Here is a tiny trained network, its code and every weight. The questions are about switching its units off for an input and a class, where a switched-off unit gives its printed mean instead of its output.

import numpy as np


def w(rows, s, z=0):
    codes = np.array(rows[::2]) - 128.0
    scale = np.full(codes.shape[1], s)
    scale[-1] = z or s
    return codes * scale


def f(y):
    return y / 2 * (1 + np.tanh(0.7978845608 * (y + 0.044715 * y**3)))


def log_softmax(a):
    a = a - a.max(-1, keepdims=True)
    return a - np.log(np.exp(a).sum(-1, keepdims=True))


def net(x, mask):
    res = np.array(x, float).reshape(1, 5) / 4 @ E
    y = f(res @ A[0][:, :-1].T + A[0][:, -1])
    res = res + np.where(mask, y, B[0][:, -1]) @ B[0][:, :-1]
    return log_softmax(res[-1] @ U[:, :-1].T + U[:, -1])


A, B = {}, {}
E = w([
[253,99,37,124,181,124,169,181,135,147],'x0',
[185,192,40,68,116,117,36,212,151,222],'x1',
[150,169,167,54,84,234,160,108,88,137],'x2',
[158,99,141,222,94,196,174,187,174,254],'x3',
[201,170,99,208,66,93,71,56,57,130],'x4',
],0.0092)
A[0] = w([
[113,80,126,151,229,59,63,144,178,119,253],'neuron 0',
[128,129,154,64,121,251,212,156,159,116,140],'neuron 1',
[140,100,99,187,81,118,149,174,226,216,116],'neuron 2',
[165,207,60,157,53,117,43,143,138,160,151],'neuron 3',
[104,45,57,66,246,89,180,219,156,92,119],'neuron 4',
[232,149,64,208,82,103,76,145,112,249,153],'neuron 5',
[100,219,125,1,132,143,99,83,55,57,121],'neuron 6',
[208,72,102,169,94,94,141,99,78,104,12],'neuron 7',
[89,132,221,118,65,154,103,60,105,16,119],'neuron 8',
[127,134,112,66,145,54,15,89,70,107,231],'neuron 9',
],0.0076,0.0038)
B[0] = w([
[111,193,112,143,77,167,155,138,173,68,218],'neuron 0',
[96,107,157,150,94,117,111,208,170,145,212],'neuron 1',
[145,157,107,105,114,158,118,182,135,167,215],'neuron 2',
[114,142,98,107,149,104,207,141,147,113,208],'neuron 3',
[147,157,81,129,57,121,202,176,157,93,226],'neuron 4',
[113,181,90,134,118,165,131,119,165,11,252],'neuron 5',
[143,221,97,103,152,128,163,144,105,84,222],'neuron 6',
[146,90,127,154,113,156,101,83,53,158,163],'neuron 7',
[70,183,187,107,162,87,115,79,132,115,238],'neuron 8',
[103,108,96,141,89,131,153,158,213,136,212],'neuron 9',
],0.012)
U = w([
[144,212,88,100,94,147,164,202,214,72,190],'0',
[157,52,83,97,151,79,46,159,104,145,2],'1',
[90,178,226,86,174,135,93,25,69,88,121],'2',
[162,32,179,70,97,210,121,216,157,249,81],'3',
[255,85,44,177,119,167,142,96,85,66,83],'4',
[61,87,225,156,59,134,98,121,177,123,231],'5',
[119,150,152,109,137,149,123,175,178,192,68],'6',
[176,76,116,81,156,103,33,126,142,152,3],'7',
],0.0083,0.0034)

Each question gives the input, the list of numbers given to net, and the class t.
The units are the neurons (one row each of A and B). Each row of codes is followed by its name. A weight is (code - 128) times the scale printed after its matrix; where a second scale follows, it is the last column's (A, B and U).
mask holds one flag per neuron, in row order. A switched-off neuron (its flag False) gives its mean, the last column of its row in B, instead of its output. The means were averaged over made-up inputs and are rounded, as every weight is.
A unit's drop is (log p(t) with every unit on - log p(t) with that unit switched off) / (log p(t) with every unit on - log p(t) with every unit switched off).
The circuit of an input: a set's keep is (log p(t) with only the set's units on - log p(t) with every unit switched off) / (log p(t) with every unit on - log p(t) with every unit switched off). Starting from all 10 units, units are removed one at a time, each time the one whose removal leaves the highest keep (on an exact tie, the one counted first), for as long as the keep stays at least 0.8.
circuit, biggest first: the units of the circuit, biggest drop first
top k neurons: the k neurons with the biggest drops, biggest first
drop of u: that unit's drop, to one decimal
input [-4,-5,-6,7,5], class 5: top 2 neurons -> [neuron 6; neuron 4]
input [-2,-8,2,-3,-8], class 5: circuit, biggest first -> [neuron 1; neuron 8]
input [8,-6,1,-8,8], class 2: circuit, biggest first -> [neuron 8; neuron 4]
input [-2,-4,-2,-7,1], class 2: circuit, biggest first -> [neuron 8]
input [-3,-5,4,-2,-8], class 5: circuit, biggest first -> [neuron 1; neuron 5; neuron 8]
input [-6,-5,3,6,4], class 5: top 2 neurons -> [neuron 6; neuron 5]
input [-4,-2,-2,4,4], class 5: circuit, biggest first -> [neuron 6; neuron 4]
input [-4,-8,-8,-4,-2], class 2: top 2 neurons -> [neuron 8; neuron 1]
input [-8,2,7,-8,-1], class 2: top 2 neurons -> [neuron 8; neuron 4]
input [-4,-7,7,4,0], class 5: top 2 neurons -> [neuron 1; neuron 6]
input [-7,-3,6,2,-5], class 5: drop of neuron 1 -> 1.0
input [-5,1,2,3,-5], class 5: drop of neuron 8 -> -0.1
input [-5,-7,-1,8,6], class 2: drop of neuron 1 -> 0.2
input [4,-1,0,-4,8], class 4: top neuron -> [neuron 7]
